Below is a small trained network, with its code and all its weights. Each question gives an input and a class and asks what happens when units are switched off, that is, made to give their printed mean instead of their output.

import numpy as np


def w(rows, s, z=0):
    codes = np.array(rows[::2]) - 128.0
    scale = np.full(codes.shape[1], s)
    scale[-1] = z or s
    return codes * scale


def norm(h):
    return h / np.sqrt((h * h).mean(-1, keepdims=True) + 1e-5)


def f(y):
    return y / 2 * (1 + np.tanh(0.7978845608 * (y + 0.044715 * y**3)))


def log_softmax(a):
    a = a - a.max(-1, keepdims=True)
    return a - np.log(np.exp(a).sum(-1, keepdims=True))


def net(x, mask):
    res = np.array(x, float).reshape(1, 5) / 4 @ E
    u = 0
    for l in range(3):
        y = f(norm(res) @ A[l][:, :-1].T + A[l][:, -1])
        res = res + np.where(mask[u : u + 5], y, B[l][:, -1]) @ B[l][:, :-1]
        u += 5
    return log_softmax(norm(res)[-1] @ U[:, :-1].T + U[:, -1])


A, B = {}, {}
E = w([
[83,106,210,125,225,235,22,145,146],'x0',
[160,241,120,209,132,125,99,108,162],'x1',
[35,141,204,180,193,2,23,189,207],'x2',
[112,131,124,250,80,72,93,140,144],'x3',
[147,21,153,178,68,150,154,59,210],'x4',
],0.0083)
A[0] = w([
[116,47,160,81,135,69,103,147,128,96],'0.n1',
[168,156,111,62,145,173,137,137,52,124],'0.n2',
[122,26,126,137,92,36,168,127,110,10],'0.n3',
[108,220,107,100,147,108,131,184,21,5],'0.n4',
[122,130,125,109,142,8,107,175,130,88],'0.n5',
],0.014,0.0032)
B[0] = w([
[91,22,108,126,165,89,133,176,143,203],'0.n1',
[98,167,81,41,80,193,71,153,163,254],'0.n2',
[100,104,40,200,109,144,180,185,219,217],'0.n3',
[203,131,14,4,115,48,18,143,128,242],'0.n4',
[59,195,190,133,113,106,178,103,160,225],'0.n5',
],0.012,0.0091)
A[1] = w([
[214,135,124,153,70,104,231,77,41,17],'1.n1',
[82,55,152,46,194,223,165,130,88,110],'1.n2',
[179,194,78,101,182,141,171,182,20,2],'1.n3',
[153,93,199,161,166,101,4,150,181,120],'1.n4',
[98,195,157,216,155,192,45,108,122,120],'1.n5',
],0.015,0.0018)
B[1] = w([
[121,150,93,113,178,84,233,37,157,169],'1.n1',
[72,99,235,57,80,185,181,182,139,251],'1.n2',
[165,109,30,103,78,133,52,208,145,197],'1.n3',
[169,56,135,245,166,134,115,122,68,255],'1.n4',
[254,140,164,108,73,140,47,146,156,207],'1.n5',
],0.011,0.0072)
A[2] = w([
[102,179,112,231,162,189,141,106,67,123],'2.n1',
[156,174,131,74,92,238,248,98,112,140],'2.n2',
[205,168,20,138,119,141,219,77,90,77],'2.n3',
[104,225,210,151,190,32,133,119,87,1],'2.n4',
[100,57,191,104,204,168,141,110,66,32],'2.n5',
],0.017,0.0046)
B[2] = w([
[194,129,82,97,72,123,124,136,152,139],'2.n1',
[118,155,201,132,46,247,160,53,147,254],'2.n2',
[129,132,85,144,245,90,110,40,54,223],'2.n3',
[67,245,240,131,69,102,77,64,123,167],'2.n4',
[160,170,120,91,235,84,182,158,9,184],'2.n5',
],0.015,0.01)
U = w([
[76,208,199,164,112,37,69,116,141,69],'0',
[106,70,189,127,205,111,146,204,58,85],'1',
[127,144,81,168,144,154,177,2,114,58],'2',
[58,75,81,200,112,68,199,176,207,179],'3',
[236,97,161,201,126,141,61,134,108,73],'4',
[154,176,22,36,111,103,64,152,104,253],'5',
[111,117,168,66,66,243,159,119,126,158],'6',
],0.014,0.0021)

Each question gives the input, the list of numbers given to net, and the class t.
The units are the neurons (one row each of A and B). Each row of codes is followed by its name. A weight is (code - 128) times the scale printed after its matrix; where a second scale follows, it is the last column's (A, B and U).
mask holds one flag per neuron, layer by layer. A switched-off neuron (its flag False) gives its mean, the last column of its row in B, instead of its output. The means were averaged over made-up inputs and are rounded, as every weight is.
A unit's drop is (log p(t) with every unit on - log p(t) with that unit switched off) / (log p(t) with every unit on - log p(t) with every unit switched off).
The circuit of an input: a set's keep is (log p(t) with only the set's units on - log p(t) with every unit switched off) / (log p(t) with every unit on - log p(t) with every unit switched off). Starting from the 12 units with the biggest drops (on a tie, the unit counted first), units are removed one at a time, each time the one whose removal leaves the highest keep (on an exact tie, the one counted first), for as long as the keep stays at least 0.8.
circuit, biggest first: the units of the circuit, biggest drop first
k most important neurons: the k neurons with the biggest drops, biggest first
k most important neurons of layer l: the k neurons of layer l with the biggest drops, biggest first
drop when u is switched off: that unit's drop, to one decimal
input [-6,-3,4,5,-8], class 0: circuit, biggest first : 0.n5
input [7,0,0,1,8], class 1: 2 most important neurons : 2.n5, 1.n2
input [3,-7,-5,7,4], class 3: 2 most important neurons of layer 0 : 0.n3, 0.n2
input [8,-6,-2,-1,2], class 1: 2 most important neurons : 2.n5, 0.n1
input [8,6,-8,5,8], class 4: 4 most important neurons : 1.n5, 0.n2, 1.n2, 0.n5
input [-8,5,-4,2,-2], class 2: 3 most important neurons : 1.n1, 2.n3, 0.n1
input [-1,-2,3,6,-7], class 0: 2 most important neurons : 0.n5, 2.n4
input [4,5,2,8,-3], class 4: 2 most important neurons of layer 1 : 1.n5, 1.n4
input [-2,5,3,3,5], class 4: circuit, biggest first : 0.n1, 1.n5, 0.n4, 2.n4
input [-6,-6,8,-4,-7], class 0: 4 most important neurons : 0.n5, 2.n4, 0.n2, 1.n3
input [-2,-5,-5,6,6], class 2: 2 most important neurons : 2.n3, 0.n1
input [8,-2,5,2,3], class 1: 2 most important neurons : 0.n1, 2.n5
input [8,8,5,0,-8], class 4: 2 most important neurons : 1.n4, 1.n5
input [-8,-8,0,6,-1], class 3: circuit, biggest first : 0.n3
input [7,7,-8,3,-4], class 5: 2 most important neurons of layer 1 : 1.n3, 1.n2
input [6,0,7,-4,-8], class 0: 3 most important neurons : 0.n5, 2.n4, 0.n2
input [8,8,-3,-2,2], class 4: 3 most important neurons : 1.n5, 0.n2, 1.n4
input [6,5,7,-2,-1], class 4: 2 most important neurons : 1.n4, 1.n5
input [-7,3,-7,1,0], class 2: 2 most important neurons of layer 2 : 2.n3, 2.n2
input [-6,4,-6,-4,1], class 2: 2 most important neurons : 2.n3, 0.n4
input [-1,-3,3,6,-7], class 0: 2 most important neurons of layer 0 : 0.n5, 0.n2
input [-5,0,5,3,3], class 3: drop when 0.n3 is switched off : 1.8
input [3,-7,6,-1,2], class 1: drop when 2.n5 is switched off : 0.3
input [-5,-3,-5,4,5], class 2: drop when 2.n3 is switched off : 0.2
